Below is a small trained network, with its code and all its weights. Each question gives an input and a target symbol and asks what happens when units are switched off, that is, made to give their printed mean instead of their output.

import numpy as np


def w(rows, s, z=0):
    codes = np.array(rows[::2]) - 128.0
    scale = np.full(codes.shape[1], s)
    scale[-1] = z or s
    return codes * scale


def f(y):
    return np.maximum(y, 0)


def softmax(a):
    e = np.exp(a - a.max(-1, keepdims=True))
    return e / e.sum(-1, keepdims=True)


def log_softmax(a):
    a = a - a.max(-1, keepdims=True)
    return a - np.log(np.exp(a).sum(-1, keepdims=True))


def net(x, mask):
    ids = ['αγδεζηλξπσω'.index(c) for c in x.split()]
    T = len(ids)
    res = E[ids] + P[:T]
    u = 0
    for l in range(2):
        r = res
        for j in range(2):
            rows = slice(2 * j, 2 * j + 2)
            q, k, v = (r @ M[l][rows].T for M in (Q, K, V))
            z = softmax(np.where(np.tri(T) > 0, q @ k.T / 2**0.5, -1e9)) @ v
            o = O[l][rows]
            res = res + np.where(mask[u + j], z, o[:, -1]) @ o[:, :-1]
        u += 2
        y = f(res @ A[l][:, :-1].T + A[l][:, -1])
        res = res + np.where(mask[u : u + 8], y, B[l][:, -1]) @ B[l][:, :-1]
        u += 8
    return log_softmax(res[-1] @ U[:, :-1].T + U[:, -1])


Q, K, V, O, A, B = {}, {}, {}, {}, {}, {}
E = w([
[21,49,97,91,100,172,30,112,132,206],'α',
[140,29,126,119,66,108,132,186,28,148],'γ',
[48,115,27,109,131,43,147,107,120,136],'δ',
[104,55,102,143,106,144,215,79,77,178],'ε',
[7,169,144,69,181,207,106,184,64,166],'ζ',
[124,162,195,91,182,57,149,161,133,237],'η',
[80,99,164,120,193,78,90,39,80,39],'λ',
[149,168,149,152,144,73,23,92,7,152],'ξ',
[227,122,67,101,187,145,84,162,129,127],'π',
[67,100,104,186,172,128,83,31,200,171],'σ',
[95,108,130,141,175,156,179,167,194,58],'ω',
],0.011)
P = w([
[123,153,119,1,52,125,136,97,120,136],'0',
[107,124,105,24,98,108,137,91,101,153],'1',
[109,117,107,42,119,108,137,95,100,149],'2',
[112,114,103,63,137,110,131,103,109,151],'3',
[115,112,116,88,145,105,123,118,109,149],'4',
[115,111,107,114,162,114,121,120,113,144],'5',
[113,107,115,137,170,117,115,127,112,147],'6',
[121,97,116,158,184,118,109,133,121,139],'7',
[122,93,116,184,193,119,103,143,126,132],'8',
[116,97,116,207,204,124,89,150,134,137],'9',
[118,89,117,225,214,125,89,147,136,140],'10',
[114,87,109,240,224,134,86,150,134,140],'11',
],0.0089)
Q[0] = w([
[117,2,39,102,187,99,140,122,94,183],'0.h1',
[228,194,134,170,52,194,164,165,183,70],'0.h1',
[180,174,206,155,43,163,142,138,152,74],'0.h2',
[82,160,166,97,96,105,137,96,105,174],'0.h2',
],0.0086)
K[0] = w([
[108,137,150,206,228,150,124,182,118,135],'0.h1',
[95,114,90,33,37,140,152,105,114,133],'0.h1',
[100,132,137,9,69,138,166,72,102,137],'0.h2',
[151,144,93,83,140,138,117,137,127,121],'0.h2',
],0.012)
V[0] = w([
[190,2,56,132,107,124,172,69,162,125],'0.h1',
[202,146,234,128,171,45,152,97,130,103],'0.h1',
[64,194,121,162,60,32,157,64,106,144],'0.h2',
[45,90,169,94,83,92,114,176,150,114],'0.h2',
],0.0068)
O[0] = w([
[111,1,51,104,71,175,70,108,170,72,180],'0.h1',
[96,148,190,149,160,108,73,16,42,53,76],'0.h1',
[168,218,81,188,72,95,105,71,120,119,2],'0.h2',
[138,254,77,119,83,242,123,138,109,94,73],'0.h2',
],0.0059,0.0022)
A[0] = w([
[93,103,254,93,120,132,121,114,45,168,202],'0.n1',
[135,198,109,123,109,71,155,102,115,113,40],'0.n2',
[78,126,134,123,97,148,197,91,180,100,155],'0.n3',
[118,106,137,83,104,208,154,189,106,144,135],'0.n4',
[184,146,81,105,150,148,81,169,139,103,254],'0.n5',
[109,144,137,157,138,103,155,169,180,67,198],'0.n6',
[173,138,99,91,142,52,128,121,109,136,184],'0.n7',
[151,103,82,155,73,89,127,144,119,97,117],'0.n8',
],0.0076,0.0028)
B[0] = w([
[117,100,150,135,177,173,170,103,19,164,254],'0.n1',
[94,254,91,135,87,108,174,98,77,137,148],'0.n2',
[182,75,91,102,158,134,166,73,150,135,166],'0.n3',
[126,136,114,61,95,187,148,149,142,135,211],'0.n4',
[220,113,68,99,166,137,107,150,105,107,229],'0.n5',
[173,93,142,121,187,149,217,110,146,128,149],'0.n6',
[133,132,98,87,157,73,94,143,78,157,219],'0.n7',
[80,74,96,129,74,161,112,120,66,182,154],'0.n8',
],0.0067,0.0047)
Q[1] = w([
[153,214,188,165,1,134,121,160,205,53],'1.h1',
[38,131,181,154,101,130,181,101,115,143],'1.h1',
[209,155,134,112,106,88,96,207,215,66],'1.h2',
[175,69,41,96,238,140,115,133,68,195],'1.h2',
],0.0079)
K[1] = w([
[104,170,127,2,50,87,137,78,94,127],'1.h1',
[144,240,43,133,101,99,103,106,124,115],'1.h1',
[96,61,116,31,98,95,184,110,120,172],'1.h2',
[114,52,120,233,205,56,115,150,178,75],'1.h2',
],0.0071)
V[1] = w([
[183,151,87,117,171,110,11,166,111,133],'1.h1',
[87,105,135,111,99,139,37,145,70,197],'1.h1',
[18,92,117,186,203,100,80,72,147,20],'1.h2',
[69,133,115,139,102,108,141,123,225,254],'1.h2',
],0.0063)
O[1] = w([
[149,123,125,96,53,62,90,226,89,80,253],'1.h1',
[86,166,208,189,60,141,74,170,132,140,194],'1.h1',
[86,181,134,24,27,95,157,74,150,130,120],'1.h2',
[38,156,2,164,176,80,121,166,137,105,60],'1.h2',
],0.0069,0.0053)
A[1] = w([
[25,133,171,163,213,154,184,27,101,101,159],'1.n1',
[160,141,130,211,129,95,43,18,150,119,207],'1.n2',
[98,108,114,125,154,170,65,101,132,164,132],'1.n3',
[28,106,122,69,81,61,158,114,132,41,1],'1.n4',
[120,125,67,155,155,225,196,177,240,62,46],'1.n5',
[164,91,104,159,57,98,223,114,51,126,90],'1.n6',
[77,120,139,204,103,129,39,90,254,89,96],'1.n7',
[113,89,92,246,75,118,124,67,197,160,158],'1.n8',
],0.0053,0.0028)
B[1] = w([
[167,250,72,200,67,162,113,113,152,35,254],'1.n1',
[109,82,98,92,230,53,120,64,189,164,170],'1.n2',
[90,98,141,153,171,168,96,111,153,134,220],'1.n3',
[111,110,223,104,162,154,137,199,71,13,195],'1.n4',
[212,216,218,89,62,107,81,7,253,107,185],'1.n5',
[175,80,54,170,102,82,238,82,58,79,237],'1.n6',
[128,72,90,53,231,100,230,124,61,68,153],'1.n7',
[48,80,72,171,147,135,151,70,160,224,192],'1.n8',
],0.005,0.0032)
U = w([
[216,153,103,83,145,146,84,152,187,94,81],'α',
[54,150,154,126,126,244,95,170,140,135,102],'γ',
[147,101,65,219,30,153,208,133,100,148,90],'δ',
[42,81,103,170,85,150,44,77,182,209,115],'ε',
[105,219,176,124,186,120,218,204,142,254,79],'ζ',
[112,197,165,220,147,117,72,86,55,37,67],'η',
[146,188,193,58,44,119,147,72,193,89,248],'λ',
[155,177,188,193,150,54,100,75,101,205,40],'ξ',
[153,65,146,99,127,103,121,187,88,100,221],'π',
[41,163,45,85,114,23,135,144,135,102,177],'σ',
[132,75,100,107,218,156,197,42,142,136,109],'ω',
],0.0062,0.0014)

Each question gives the input, a string of symbols that net reads in full, and the target symbol t.
The units are the heads (2 rows each of Q, K, V and O) and the neurons (one row each of A and B). Each row of codes is followed by its name. A weight is (code - 128) times the scale printed after its matrix; where a second scale follows, it is the last column's (O, A, B and U).
mask holds one flag per unit, layer by layer, with each layer's heads first. A switched-off unit (its flag False) gives its mean, the last column of its rows in O or B, instead of its output. The means were averaged over made-up inputs and are rounded, as every weight is.
A unit's drop is (log p(t) with every unit on - log p(t) with that unit switched off) / (log p(t) with every unit on - log p(t) with every unit switched off).
The circuit of an input: a set's keep is (log p(t) with only the set's units on - log p(t) with every unit switched off) / (log p(t) with every unit on - log p(t) with every unit switched off). Starting from the 12 units with the biggest drops (on a tie, the unit counted first), units are removed one at a time, each time the one whose removal leaves the highest keep (on an exact tie, the one counted first), for as long as the keep stays at least 0.8.
circuit, biggest first: the units of the circuit, biggest drop first
unit that matters most: the unit with the biggest drop
top k neurons: the k neurons with the biggest drops, biggest first
top k neurons in layer l: the k neurons of layer l with the biggest drops, biggest first
heads that matter: for each layer, one digit per head in row order, 1 if its drop is at least 0.15 and else 0, layers parted by /
input η α α, target γ: heads that matter => 00 / 10
input η δ ζ δ π α η π π δ, target π: circuit, biggest first => [1.h1 1.n4 0.n5 0.h2]
input ζ ω π η ω π, target ω: circuit, biggest first => [1.h1 0.n6]
input ζ π α λ α, target λ: circuit, biggest first => [1.h2 0.h1]
input γ ε ζ ω δ, target ω: circuit, biggest first => [1.h1]
input π λ γ α ξ, target ξ: heads that matter => 10 / 01
input π π δ α λ, target λ: circuit, biggest first => [1.h2 0.h1]
input π ξ π σ ξ η α π δ ω σ, target ω: heads that matter => 00 / 10
input α γ π π σ δ ξ π π α, target π: circuit, biggest first => [1.h1 0.n5 0.h2]
input ε η ε ε η ε ξ δ ε ω, target λ: heads that matter => 00 / 01
input δ σ ω, target λ: heads that matter => 00 / 00
input ζ ε α ζ, target ζ: heads that matter => 10 / 00
input ε α δ ω ε, target ω: top 2 neurons => [0.n3 0.n6]
input ε ε η π ε ω δ, target ω: heads that matter => 00 / 10
input ε σ γ, target σ: circuit, biggest first => [1.h2]
input δ π π δ, target π: heads that matter => 00 / 10
input α ε ε α π ω π ε ε γ π ε, target π: heads that matter => 01 / 10
input δ ζ ω, target α: heads that matter => 11 / 01
input ζ ε ξ λ λ α γ λ π π η, target π: top 2 neurons => [0.n5 0.n1]
input π ω γ, target ω: unit that matters most => 1.h1
input ε ξ λ, target η: heads that matter => 11 / 00
input π δ ε ζ ξ ζ π ε ζ ω, target α: top 2 neurons in layer 0 => [0.n1 0.n6]
input γ α ξ, target ξ: top 2 neurons => [1.n2 0.n7]
